Below are the code and all the weights of a small trained network. Each question names an input and a target symbol and asks about switching units off, where a switched-off unit gives its printed mean instead of its output.

import numpy as np


def w(rows, s, z=0):
    codes = np.array(rows[::2]) - 128.0
    scale = np.full(codes.shape[1], s)
    scale[-1] = z or s
    return codes * scale


def norm(h):
    return h / np.sqrt((h * h).mean(-1, keepdims=True) + 1e-5)


def f(y):
    return y / 2 * (1 + np.tanh(0.7978845608 * (y + 0.044715 * y**3)))


def softmax(a):
    e = np.exp(a - a.max(-1, keepdims=True))
    return e / e.sum(-1, keepdims=True)


def log_softmax(a):
    a = a - a.max(-1, keepdims=True)
    return a - np.log(np.exp(a).sum(-1, keepdims=True))


def net(x, mask):
    ids = ['αγδεζηθλξστφψω'.index(c) for c in x.split()]
    T = len(ids)
    res = E[ids] + P[:T]
    u = 0
    for l in range(2):
        r = norm(res)
        for j in range(2):
            rows = slice(3 * j, 3 * j + 3)
            q, k, v = (r @ M[l][rows].T for M in (Q, K, V))
            z = softmax(np.where(np.tri(T) > 0, q @ k.T / 3**0.5, -1e9)) @ v
            o = O[l][rows]
            res = res + np.where(mask[u + j], z, o[:, -1]) @ o[:, :-1]
        u += 2
        y = f(norm(res) @ A[l][:, :-1].T + A[l][:, -1])
        res = res + np.where(mask[u : u + 8], y, B[l][:, -1]) @ B[l][:, :-1]
        u += 8
    return log_softmax(norm(res)[-1] @ U[:, :-1].T + U[:, -1])


Q, K, V, O, A, B = {}, {}, {}, {}, {}, {}
E = w([
[118,192,144,99,171,204,56,49],'α',
[64,114,120,17,137,118,76,165],'γ',
[212,160,178,161,122,105,66,136],'δ',
[118,118,240,86,129,139,57,184],'ε',
[182,133,89,66,217,178,52,206],'ζ',
[98,61,126,109,182,183,75,104],'η',
[133,103,226,77,139,125,127,74],'θ',
[192,230,110,71,138,119,129,61],'λ',
[164,23,160,133,131,97,121,160],'ξ',
[171,143,118,165,135,153,93,50],'σ',
[183,160,192,75,83,36,132,187],'τ',
[184,149,37,120,127,65,136,120],'φ',
[147,111,94,115,117,115,207,1],'ψ',
[192,124,170,84,99,36,172,47],'ω',
],0.0044)
P = w([
[121,113,60,174,49,182,142,173],'0',
[139,125,98,198,203,53,90,139],'1',
[232,4,150,41,195,115,111,74],'2',
[58,161,112,225,184,95,153,164],'3',
[119,67,170,37,174,107,144,29],'4',
[49,156,138,215,225,109,135,176],'5',
],0.0032)
Q[0] = w([
[189,138,189,115,225,54,112,40],'0.h0',
[103,110,179,107,123,98,154,151],'0.h0',
[142,103,166,156,129,72,94,66],'0.h0',
[70,116,123,98,188,77,189,134],'0.h1',
[141,108,3,136,209,90,184,144],'0.h1',
[192,154,141,150,202,126,18,197],'0.h1',
],0.0032)
K[0] = w([
[82,174,140,160,163,74,90,83],'0.h0',
[123,115,128,151,116,123,146,164],'0.h0',
[98,146,160,203,120,33,89,61],'0.h0',
[97,148,111,128,152,5,170,148],'0.h1',
[135,118,100,152,173,122,206,146],'0.h1',
[130,143,178,215,147,159,97,149],'0.h1',
],0.0032)
V[0] = w([
[68,96,134,150,103,22,78,28],'0.h0',
[154,74,103,31,85,84,8,56],'0.h0',
[165,139,133,134,158,165,181,158],'0.h0',
[208,127,136,122,150,164,133,169],'0.h1',
[42,131,146,187,82,110,84,157],'0.h1',
[182,77,112,145,175,146,195,177],'0.h1',
],0.0016)
O[0] = w([
[131,104,133,66,158,228,219,249,172],'0.h0',
[54,148,182,157,46,182,238,95,253],'0.h0',
[70,151,100,127,95,93,60,75,103],'0.h0',
[28,161,133,139,100,93,112,52,163],'0.h1',
[158,134,116,108,141,85,111,37,103],'0.h1',
[25,220,143,155,11,155,71,46,144],'0.h1',
],0.0019,0.0011)
A[0] = w([
[202,153,100,111,224,126,41,166,194],'0.n0',
[161,63,190,151,124,89,221,94,55],'0.n1',
[168,82,81,91,180,180,221,184,107],'0.n2',
[45,177,119,103,131,164,217,124,44],'0.n3',
[52,170,137,12,165,165,72,106,102],'0.n4',
[215,160,169,101,134,84,104,31,190],'0.n5',
[207,94,192,99,170,158,158,251,169],'0.n6',
[94,67,241,113,129,108,123,133,5],'0.n7',
],0.0024,0.0015)
B[0] = w([
[43,149,137,123,39,145,170,29,252],'0.n0',
[32,179,124,120,82,182,100,148,161],'0.n1',
[144,161,179,183,123,98,94,116,124],'0.n2',
[179,104,144,152,166,117,125,182,84],'0.n3',
[222,83,136,157,84,138,192,144,202],'0.n4',
[68,70,112,66,102,170,142,118,252],'0.n5',
[67,144,94,125,74,100,101,2,216],'0.n6',
[127,186,37,123,86,157,110,86,173],'0.n7',
],0.003,0.0014)
Q[1] = w([
[133,88,155,26,112,139,142,69],'1.h0',
[75,182,133,154,192,81,137,104],'1.h0',
[29,163,141,162,164,73,128,93],'1.h0',
[187,131,100,168,101,164,123,196],'1.h1',
[1,230,110,233,213,48,111,149],'1.h1',
[76,89,131,76,155,88,158,94],'1.h1',
],0.0078)
K[1] = w([
[64,177,170,190,205,118,195,193],'1.h0',
[133,110,85,141,59,170,124,169],'1.h0',
[142,123,61,157,16,182,138,175],'1.h0',
[178,95,150,88,155,99,78,60],'1.h1',
[170,108,56,104,3,194,88,142],'1.h1',
[101,192,120,191,114,159,148,171],'1.h1',
],0.008)
V[1] = w([
[124,210,168,13,158,216,49,152],'1.h0',
[149,141,108,65,50,51,183,145],'1.h0',
[165,226,198,102,116,108,198,53],'1.h0',
[89,133,134,66,128,87,87,253],'1.h1',
[142,200,16,104,174,157,173,126],'1.h1',
[57,54,121,39,160,169,207,111],'1.h1',
],0.0062)
O[1] = w([
[148,110,118,128,164,17,108,45,141],'1.h0',
[112,111,84,52,176,202,108,105,115],'1.h0',
[84,196,68,176,223,130,87,132,3],'1.h0',
[156,52,84,81,83,125,95,80,135],'1.h1',
[254,149,151,120,231,136,96,164,47],'1.h1',
[134,34,66,126,180,84,214,189,126],'1.h1',
],0.0072,0.0036)
A[1] = w([
[127,122,169,124,26,72,119,87,119],'1.n0',
[97,52,102,144,122,63,186,157,113],'1.n1',
[70,114,127,164,146,76,165,94,105],'1.n2',
[255,85,154,117,95,106,151,124,102],'1.n3',
[198,129,189,160,153,25,123,45,2],'1.n4',
[73,111,84,198,175,82,165,127,97],'1.n5',
[153,184,181,199,181,116,139,207,88],'1.n6',
[154,135,162,125,103,197,132,98,111],'1.n7',
],0.0084,0.0052)
B[1] = w([
[68,114,98,226,253,134,165,139,254],'1.n0',
[180,214,149,103,139,88,150,99,232],'1.n1',
[147,157,75,90,110,108,141,187,187],'1.n2',
[101,141,219,85,186,120,95,155,206],'1.n3',
[74,81,50,122,59,153,37,247,179],'1.n4',
[107,196,116,24,81,108,123,159,188],'1.n5',
[192,60,44,151,46,93,131,51,164],'1.n6',
[159,128,147,88,75,73,136,180,157],'1.n7',
],0.0072,0.0065)
U = w([
[141,86,29,164,21,81,45,178,60],'α',
[190,17,167,52,144,113,149,43,201],'γ',
[73,225,228,172,119,168,72,54,219],'δ',
[16,76,61,207,141,82,159,36,75],'ε',
[78,87,179,128,168,111,10,233,130],'ζ',
[151,132,239,209,209,83,219,176,98],'η',
[109,227,97,43,104,66,173,146,168],'θ',
[199,171,103,179,241,153,90,61,212],'λ',
[49,66,164,125,2,196,191,184,97],'ξ',
[225,137,145,212,23,110,137,62,182],'σ',
[82,110,70,61,48,210,33,37,2],'τ',
[226,170,201,73,105,219,85,184,103],'φ',
[204,93,41,193,145,189,200,188,192],'ψ',
[34,132,79,102,239,245,153,163,14],'ω',
],0.0057,0.0014)

Each question gives the input, a string of symbols that net reads in full, and the target symbol t.
The units are the heads (3 rows each of Q, K, V and O) and the neurons (one row each of A and B). Each row of codes is followed by its name. A weight is (code - 128) times the scale printed after its matrix; where a second scale follows, it is the last column's (O, A, B and U).
mask holds one flag per unit, layer by layer, with each layer's heads first. A switched-off unit (its flag False) gives its mean, the last column of its rows in O or B, instead of its output. The means were averaged over made-up inputs and are rounded, as every weight is.
A unit's drop is (log p(t) with every unit on - log p(t) with that unit switched off) / (log p(t) with every unit on - log p(t) with every unit switched off).
The circuit of an input: a set's keep is (log p(t) with only the set's units on - log p(t) with every unit switched off) / (log p(t) with every unit on - log p(t) with every unit switched off). Starting from the 12 units with the biggest drops (on a tie, the unit counted first), units are removed one at a time, each time the one whose removal leaves the highest keep (on an exact tie, the one counted first), for as long as the keep stays at least 0.8.
units of the circuit, in order: the units of the circuit, biggest drop first
most important unit: the unit with the biggest drop
k most important neurons: the k neurons with the biggest drops, biggest first
heads that matter: for each layer, one digit per head in row order, 1 if its drop is at least 0.15 and else 0, layers parted by /
drop when u is switched off: that unit's drop, to one decimal
input θ ω γ ε ε δ, target θ: heads that matter	00 / 01
input ε δ ε γ ε, target γ: units of the circuit, in order	1.h1, 1.n4
input η ε η θ, target η: units of the circuit, in order	1.h0, 1.n0, 1.n3
input ξ γ θ η ζ ε, target ξ: most important unit	1.h0
input ω θ ζ, target θ: units of the circuit, in order	1.h1, 1.n1
input σ λ θ ξ, target σ: units of the circuit, in order	1.h1, 1.n6
input ζ α ζ γ σ ω, target ζ: 2 most important neurons	1.n4, 1.n3
input α λ ψ θ ε φ, target α: units of the circuit, in order	1.n4, 1.h0, 1.n6, 1.h1
input α γ γ ε ζ, target ε: units of the circuit, in order	1.h1, 1.n0, 1.h0
input θ η γ η, target θ: heads that matter	00 / 00
input δ θ γ ε γ, target ε: units of the circuit, in order	1.h1, 1.n0, 1.h0
input λ ζ ξ δ, target λ: units of the circuit, in order	1.h0, 1.h1
input γ θ γ ε δ, target ε: units of the circuit, in order	1.h1, 1.n0
input ξ ψ α δ γ, target δ: units of the circuit, in order	1.h1
input ω ψ ξ τ ω, target τ: units of the circuit, in order	1.h0, 1.h1
input ξ α τ, target α: units of the circuit, in order	1.n4, 1.h0
input ψ ξ ε ξ, target ψ: units of the circuit, in order	1.h1, 1.h0, 1.n6
input γ ε ζ θ φ α, target γ: drop when 0.n7 is switched off	0.0
input ψ θ δ ξ δ ζ, target ψ: 2 most important neurons	1.n6, 0.n0
input γ θ θ ω, target γ: drop when 1.h0 is switched off	0.2
input ζ ω α, target ω: units of the circuit, in order	1.h0
input δ γ ζ, target γ: drop when 1.h1 is switched off	0.3
input ξ θ θ, target θ: drop when 1.h1 is switched off	1.2
